Below is a small trained network, with its code and all its weights. Each question gives an input and a class and asks what happens when units are switched off, that is, made to give their printed mean instead of their output.

import numpy as np


def w(rows, s, z=0):
    codes = np.array(rows[::2]) - 128.0
    scale = np.full(codes.shape[1], s)
    scale[-1] = z or s
    return codes * scale


def norm(h):
    return h / np.sqrt((h * h).mean(-1, keepdims=True) + 1e-5)


def f(y):
    return y / 2 * (1 + np.tanh(0.7978845608 * (y + 0.044715 * y**3)))


def log_softmax(a):
    a = a - a.max(-1, keepdims=True)
    return a - np.log(np.exp(a).sum(-1, keepdims=True))


def net(x, mask):
    res = np.array(x, float).reshape(1, 3) / 4 @ E
    u = 0
    for l in range(2):
        y = f(norm(res) @ A[l][:, :-1].T + A[l][:, -1])
        res = res + np.where(mask[u : u + 13], y, B[l][:, -1]) @ B[l][:, :-1]
        u += 13
    return log_softmax(norm(res)[-1] @ U[:, :-1].T + U[:, -1])


A, B = {}, {}
E = w([
[92,125,99,86,96,70,2],'x0',
[152,79,182,129,23,127,131],'x1',
[165,183,176,31,117,163,87],'x2',
],0.00087)
A[0] = w([
[212,218,185,44,162,194,54,71],'L0N0',
[135,83,124,181,96,156,156,5],'L0N1',
[163,173,138,167,247,174,221,103],'L0N2',
[9,180,24,109,186,75,47,40],'L0N3',
[71,102,86,122,88,57,39,115],'L0N4',
[161,158,121,85,173,136,117,143],'L0N5',
[91,79,54,240,175,89,201,59],'L0N6',
[158,112,197,70,65,104,70,79],'L0N7',
[148,167,127,145,226,202,227,111],'L0N8',
[154,34,143,235,74,145,196,33],'L0N9',
[131,130,132,135,125,120,126,129],'L0N10',
[144,114,196,121,40,131,114,55],'L0N11',
[194,130,196,152,135,243,255,96],'L0N12',
],0.0022,0.0011)
B[0] = w([
[43,158,50,177,81,80,144,213],'L0N0',
[118,143,202,134,104,77,108,98],'L0N1',
[224,167,32,84,145,246,211,244],'L0N2',
[255,128,205,145,217,37,65,187],'L0N3',
[169,135,95,120,230,178,134,167],'L0N4',
[94,165,75,162,131,92,109,158],'L0N5',
[33,162,115,148,17,189,189,208],'L0N6',
[119,79,55,110,111,226,209,160],'L0N7',
[215,165,58,81,179,232,193,241],'L0N8',
[87,166,207,159,163,23,66,166],'L0N9',
[115,108,125,138,146,137,133,128],'L0N10',
[202,34,118,113,114,133,215,133],'L0N11',
[217,157,137,82,237,76,89,254],'L0N12',
],0.0015,0.0013)
A[1] = w([
[187,95,161,154,168,80,193,144],'L1N0',
[57,151,70,100,127,144,83,85],'L1N1',
[132,146,171,148,17,242,212,123],'L1N2',
[131,167,147,121,211,63,79,62],'L1N3',
[10,112,148,229,112,91,155,96],'L1N4',
[26,115,151,211,107,109,154,110],'L1N5',
[97,69,141,100,57,165,157,63],'L1N6',
[85,149,190,116,35,40,71,4],'L1N7',
[95,108,166,136,50,41,64,33],'L1N8',
[82,138,84,197,154,138,155,125],'L1N9',
[51,147,58,99,126,119,71,95],'L1N10',
[5,171,67,79,109,157,90,81],'L1N11',
[169,129,164,62,160,135,122,126],'L1N12',
],0.003,0.0013)
B[1] = w([
[18,119,203,157,43,157,144,186],'L1N0',
[98,96,207,100,140,96,185,143],'L1N1',
[83,112,91,179,192,67,37,251],'L1N2',
[199,27,82,176,138,59,58,144],'L1N3',
[210,253,143,1,47,37,99,151],'L1N4',
[215,198,130,41,66,51,80,136],'L1N5',
[183,96,27,108,98,192,19,124],'L1N6',
[154,195,71,139,187,174,229,130],'L1N7',
[120,206,88,144,203,189,177,154],'L1N8',
[212,138,124,12,89,187,115,174],'L1N9',
[88,89,234,146,155,110,164,163],'L1N10',
[61,108,233,71,84,126,197,152],'L1N11',
[72,171,94,191,81,85,155,173],'L1N12',
],0.0017,0.0011)
U = w([
[13,92,224,24,138,138,175,1],'0',
[222,250,120,87,11,36,105,214],'1',
[148,92,242,244,69,146,184,5],'2',
[197,220,41,142,234,254,234,193],'3',
[149,69,122,153,251,20,9,237],'4',
[121,31,16,106,33,233,31,120],'5',
],0.0083,0.00095)

Each question gives the input, the list of numbers given to net, and the class t.
The units are the neurons (one row each of A and B). Each row of codes is followed by its name. A weight is (code - 128) times the scale printed after its matrix; where a second scale follows, it is the last column's (A, B and U).
mask holds one flag per neuron, layer by layer. A switched-off neuron (its flag False) gives its mean, the last column of its row in B, instead of its output. The means were averaged over made-up inputs and are rounded, as every weight is.
A unit's drop is (log p(t) with every unit on - log p(t) with that unit switched off) / (log p(t) with every unit on - log p(t) with every unit switched off).
The circuit of an input: a set's keep is (log p(t) with only the set's units on - log p(t) with every unit switched off) / (log p(t) with every unit on - log p(t) with every unit switched off). Starting from the 12 units with the biggest drops (on a tie, the unit counted first), units are removed one at a time, each time the one whose removal leaves the highest keep (on an exact tie, the one counted first), for as long as the keep stays at least 0.8.
units of the circuit, in order: the units of the circuit, biggest drop first
k most important neurons: the k neurons with the biggest drops, biggest first
top k neurons in layer l: the k neurons of layer l with the biggest drops, biggest first
drop of u: that unit's drop, to one decimal
input [7,-4,8], class 0: 4 most important neurons -> [L0N12, L1N11, L0N0, L1N2]
input [2,-4,3], class 4: units of the circuit, in order -> [L0N3, L1N3]
input [8,2,4], class 0: top 2 neurons in layer 0 -> [L0N12, L0N7]
input [-1,8,-2], class 1: units of the circuit, in order -> [L0N9, L0N2, L1N4]
input [3,-3,2], class 4: most important neuron -> [L0N3]
input [1,-2,-2], class 4: top 2 neurons in layer 0 -> [L0N3, L0N0]
input [6,0,2], class 4: 2 most important neurons -> [L0N3, L0N6]
input [5,6,8], class 5: top 3 neurons in layer 0 -> [L0N7, L0N11, L0N9]
input [-6,4,-1], class 2: 2 most important neurons -> [L1N0, L0N9]
input [1,-5,2], class 4: 2 most important neurons -> [L0N3, L1N3]
input [1,-7,-1], class 4: top 3 neurons in layer 0 -> [L0N3, L0N7, L0N11]
input [3,0,-5], class 1: 2 most important neurons -> [L0N6, L0N12]
input [1,-6,0], class 4: top 2 neurons in layer 0 -> [L0N3, L0N7]
input [8,3,4], class 0: top 4 neurons in layer 0 -> [L0N12, L0N2, L0N7, L0N8]
input [-4,5,4], class 2: top 2 neurons in layer 0 -> [L0N12, L0N6]
input [-7,8,-8], class 1: top 2 neurons in layer 1 -> [L1N4, L1N5]
input [7,1,1], class 4: 2 most important neurons -> [L0N3, L0N6]
input [7,6,-7], class 1: top neuron in layer 0 -> [L0N12]
input [8,7,-8], class 1: top 3 neurons in layer 0 -> [L0N12, L0N2, L0N8]
input [6,7,8], class 5: 3 most important neurons -> [L1N6, L0N7, L0N11]
input [5,-2,7], class 0: top 2 neurons in layer 0 -> [L0N12, L0N0]
input [-4,5,3], class 2: most important neuron -> [L0N12]
input [0,2,-2], class 1: drop of L1N4 -> 0.1
input [2,-4,2], class 4: drop of L0N3 -> 1.9
input [0,3,3], class 5: drop of L0N7 -> 0.5
input [0,0,4], class 0: drop of L0N0 -> 0.2
input [-2,4,4], class 5: most important neuron -> [L0N3]
